Here is a tiny trained network, its code and every weight. The questions are about switching its units off for an input and a class, where a switched-off unit gives its printed mean instead of its output.

import numpy as np


def w(rows, s, z=0):
    codes = np.array(rows[::2]) - 128.0
    scale = np.full(codes.shape[1], s)
    scale[-1] = z or s
    return codes * scale


def norm(h):
    return h / np.sqrt((h * h).mean(-1, keepdims=True) + 1e-5)


def f(y):
    return y / 2 * (1 + np.tanh(0.7978845608 * (y + 0.044715 * y**3)))


def log_softmax(a):
    a = a - a.max(-1, keepdims=True)
    return a - np.log(np.exp(a).sum(-1, keepdims=True))


def net(x, mask):
    res = np.array(x, float).reshape(1, 5) / 4 @ E
    u = 0
    for l in range(4):
        y = f(norm(res) @ A[l][:, :-1].T + A[l][:, -1])
        res = res + np.where(mask[u : u + 10], y, B[l][:, -1]) @ B[l][:, :-1]
        u += 10
    return log_softmax(norm(res)[-1] @ U[:, :-1].T + U[:, -1])


A, B = {}, {}
E = w([
[45,150,148,159,248,141],'x0',
[128,129,129,132,127,124],'x1',
[104,36,226,47,150,170],'x2',
[103,55,75,119,150,45],'x3',
[24,179,54,7,71,159],'x4',
],0.002)
A[0] = w([
[132,246,63,227,83,58,73],'0.n0',
[130,246,69,229,82,55,84],'0.n1',
[131,230,70,208,93,66,69],'0.n2',
[153,148,166,179,110,198,116],'0.n3',
[135,123,117,126,136,139,128],'0.n4',
[122,133,138,129,121,118,128],'0.n5',
[75,15,36,138,145,2,105],'0.n6',
[133,130,125,119,139,128,4],'0.n7',
[138,119,110,126,138,146,127],'0.n8',
[48,155,72,51,56,161,198],'0.n9',
],0.0025,0.0036)
B[0] = w([
[135,41,47,95,200,252,141],'0.n0',
[138,45,53,98,200,232,148],'0.n1',
[128,52,61,95,171,241,122],'0.n2',
[132,141,137,85,157,70,134],'0.n3',
[126,128,131,131,125,126,128],'0.n4',
[129,127,125,127,130,131,128],'0.n5',
[172,189,166,67,182,54,152],'0.n6',
[55,148,114,73,25,246,47],'0.n7',
[126,128,131,131,125,126,127],'0.n8',
[215,91,174,188,188,73,250],'0.n9',
],0.0024,0.0018)
A[1] = w([
[120,84,254,95,102,103,125],'1.n0',
[132,131,130,132,129,133,137],'1.n1',
[21,168,64,22,73,148,113],'1.n2',
[128,127,128,128,128,129,129],'1.n3',
[131,136,136,148,157,166,135],'1.n4',
[131,111,123,153,125,121,28],'1.n5',
[20,168,64,19,73,149,109],'1.n6',
[186,103,99,115,60,123,79],'1.n7',
[127,129,128,129,127,127,128],'1.n8',
[59,113,100,89,95,153,4],'1.n9',
],0.0037,0.0029)
B[1] = w([
[160,125,7,143,174,171,251],'1.n0',
[126,128,124,126,131,117,138],'1.n1',
[234,80,202,252,183,101,162],'1.n2',
[128,128,128,128,128,128,129],'1.n3',
[119,131,117,125,110,87,155],'1.n4',
[141,117,199,160,112,172,60],'1.n5',
[234,77,210,254,182,103,162],'1.n6',
[44,149,121,147,111,118,124],'1.n7',
[129,128,128,128,128,128,128],'1.n8',
[159,95,233,181,109,198,47],'1.n9',
],0.0037,0.0015)
A[2] = w([
[140,199,178,149,99,243,83],'2.n0',
[128,175,158,136,102,205,2],'2.n1',
[105,44,206,59,131,161,90],'2.n2',
[120,105,148,128,136,135,90],'2.n3',
[105,57,199,90,117,149,31],'2.n4',
[183,65,130,217,144,112,105],'2.n5',
[105,26,206,38,141,171,109],'2.n6',
[26,108,150,196,214,150,129],'2.n7',
[151,206,183,152,101,252,128],'2.n8',
[106,65,201,97,114,143,27],'2.n9',
],0.004,0.0022)
B[2] = w([
[113,83,94,111,156,36,132],'2.n0',
[132,72,99,163,124,30,64],'2.n1',
[147,169,52,184,119,128,116],'2.n2',
[138,147,119,142,108,104,99],'2.n3',
[159,136,71,189,101,101,70],'2.n4',
[151,186,180,116,139,154,251],'2.n5',
[156,201,43,174,133,150,149],'2.n6',
[112,194,127,111,3,132,249],'2.n7',
[107,79,90,87,182,26,172],'2.n8',
[160,128,64,205,98,88,64],'2.n9',
],0.0046,0.0015)
A[3] = w([
[104,62,219,41,128,180,72],'3.n0',
[119,131,160,85,157,176,177],'3.n1',
[137,128,125,134,121,116,87],'3.n2',
[118,129,140,102,149,107,134],'3.n3',
[109,97,168,79,118,191,251],'3.n4',
[38,119,154,183,180,133,147],'3.n5',
[177,76,135,135,62,134,64],'3.n6',
[197,65,124,96,2,133,127],'3.n7',
[141,89,24,172,150,232,113],'3.n8',
[195,82,115,134,55,113,91],'3.n9',
],0.0038,0.0019)
B[3] = w([
[190,149,105,131,83,151,130],'3.n0',
[167,128,145,124,72,125,239],'3.n1',
[114,122,127,142,142,121,91],'3.n2',
[145,109,121,97,93,111,174],'3.n3',
[188,173,175,89,52,129,255],'3.n4',
[93,156,127,108,49,154,166],'3.n5',
[62,190,154,151,155,126,89],'3.n6',
[3,242,163,114,134,156,199],'3.n7',
[179,186,59,103,107,163,222],'3.n8',
[27,181,156,151,178,150,141],'3.n9',
],0.0033,0.00098)
U = w([
[198,129,226,221,166,139,135],'0',
[151,143,133,66,113,141,241],'1',
[152,148,2,160,151,199,120],'2',
[23,195,179,110,71,145,120],'3',
[104,53,114,80,179,33,108],'4',
[130,20,140,104,23,187,16],'5',
[90,17,136,167,82,191,2],'6',
],0.0089,0.0073)

Each question gives the input, the list of numbers given to net, and the class t.
The units are the neurons (one row each of A and B). Each row of codes is followed by its name. A weight is (code - 128) times the scale printed after its matrix; where a second scale follows, it is the last column's (A, B and U).
mask holds one flag per neuron, layer by layer. A switched-off neuron (its flag False) gives its mean, the last column of its row in B, instead of its output. The means were averaged over made-up inputs and are rounded, as every weight is.
A unit's drop is (log p(t) with every unit on - log p(t) with that unit switched off) / (log p(t) with every unit on - log p(t) with every unit switched off).
The circuit of an input: a set's keep is (log p(t) with only the set's units on - log p(t) with every unit switched off) / (log p(t) with every unit on - log p(t) with every unit switched off). Starting from the 12 units with the biggest drops (on a tie, the unit counted first), units are removed one at a time, each time the one whose removal leaves the highest keep (on an exact tie, the one counted first), for as long as the keep stays at least 0.8.
units of the circuit, in order: the units of the circuit, biggest drop first
unit that matters most: the unit with the biggest drop
top k neurons: the k neurons with the biggest drops, biggest first
k most important neurons of layer l: the k neurons of layer l with the biggest drops, biggest first
drop of u: that unit's drop, to one decimal
input [0,-6,8,-8,7], class 2: top neuron => (2.n6)
input [6,-4,-1,1,-5], class 3: units of the circuit, in order => (2.n7 0.n9 1.n2)
input [4,-3,3,4,6], class 0: 2 most important neurons of layer 1 => (1.n6 1.n2)
input [-5,-1,6,-7,7], class 0: top 2 neurons => (1.n6 1.n2)
input [1,3,3,-8,7], class 4: units of the circuit, in order => (2.n8 2.n0)
input [4,-5,6,3,-3], class 2: top 2 neurons => (2.n6 2.n2)
input [6,2,-4,5,-1], class 3: units of the circuit, in order => (1.n0 2.n7)
input [5,-1,5,2,4], class 2: units of the circuit, in order => (2.n6 2.n2)
input [-6,-1,-5,3,-3], class 3: units of the circuit, in order => (1.n0 3.n7 2.n6 3.n9)
input [4,-8,-5,3,-1], class 1: top 3 neurons => (1.n0 2.n6 2.n2)
input [5,7,-5,-8,5], class 4: top 3 neurons => (2.n8 2.n0 1.n0)
input [-7,0,-5,-8,-1], class 4: top 2 neurons => (2.n8 2.n0)
input [5,-2,7,7,6], class 2: 3 most important neurons of layer 2 => (2.n6 2.n2 2.n8)
input [-7,-2,-1,5,-2], class 3: unit that matters most => 3.n7
input [-8,-3,-7,3,-4], class 3: top 2 neurons => (3.n7 1.n0)
input [-5,3,-7,8,7], class 4: 2 most important neurons of layer 0 => (0.n9 0.n6)
input [3,6,8,-8,7], class 2: top 3 neurons => (2.n6 2.n2 0.n9)
input [7,6,-2,7,-5], class 3: 3 most important neurons of layer 2 => (2.n7 2.n8 2.n0)
input [-4,6,7,-8,-7], class 4: top 2 neurons => (2.n8 2.n0)
input [-5,6,-7,3,-5], class 2: unit that matters most => 2.n7
input [5,6,-5,-8,-4], class 4: 2 most important neurons of layer 2 => (2.n8 2.n0)
input [-6,6,-4,5,6], class 0: 2 most important neurons of layer 2 => (2.n7 2.n5)
input [5,0,3,-1,8], class 0: drop of 1.n6 => 0.1
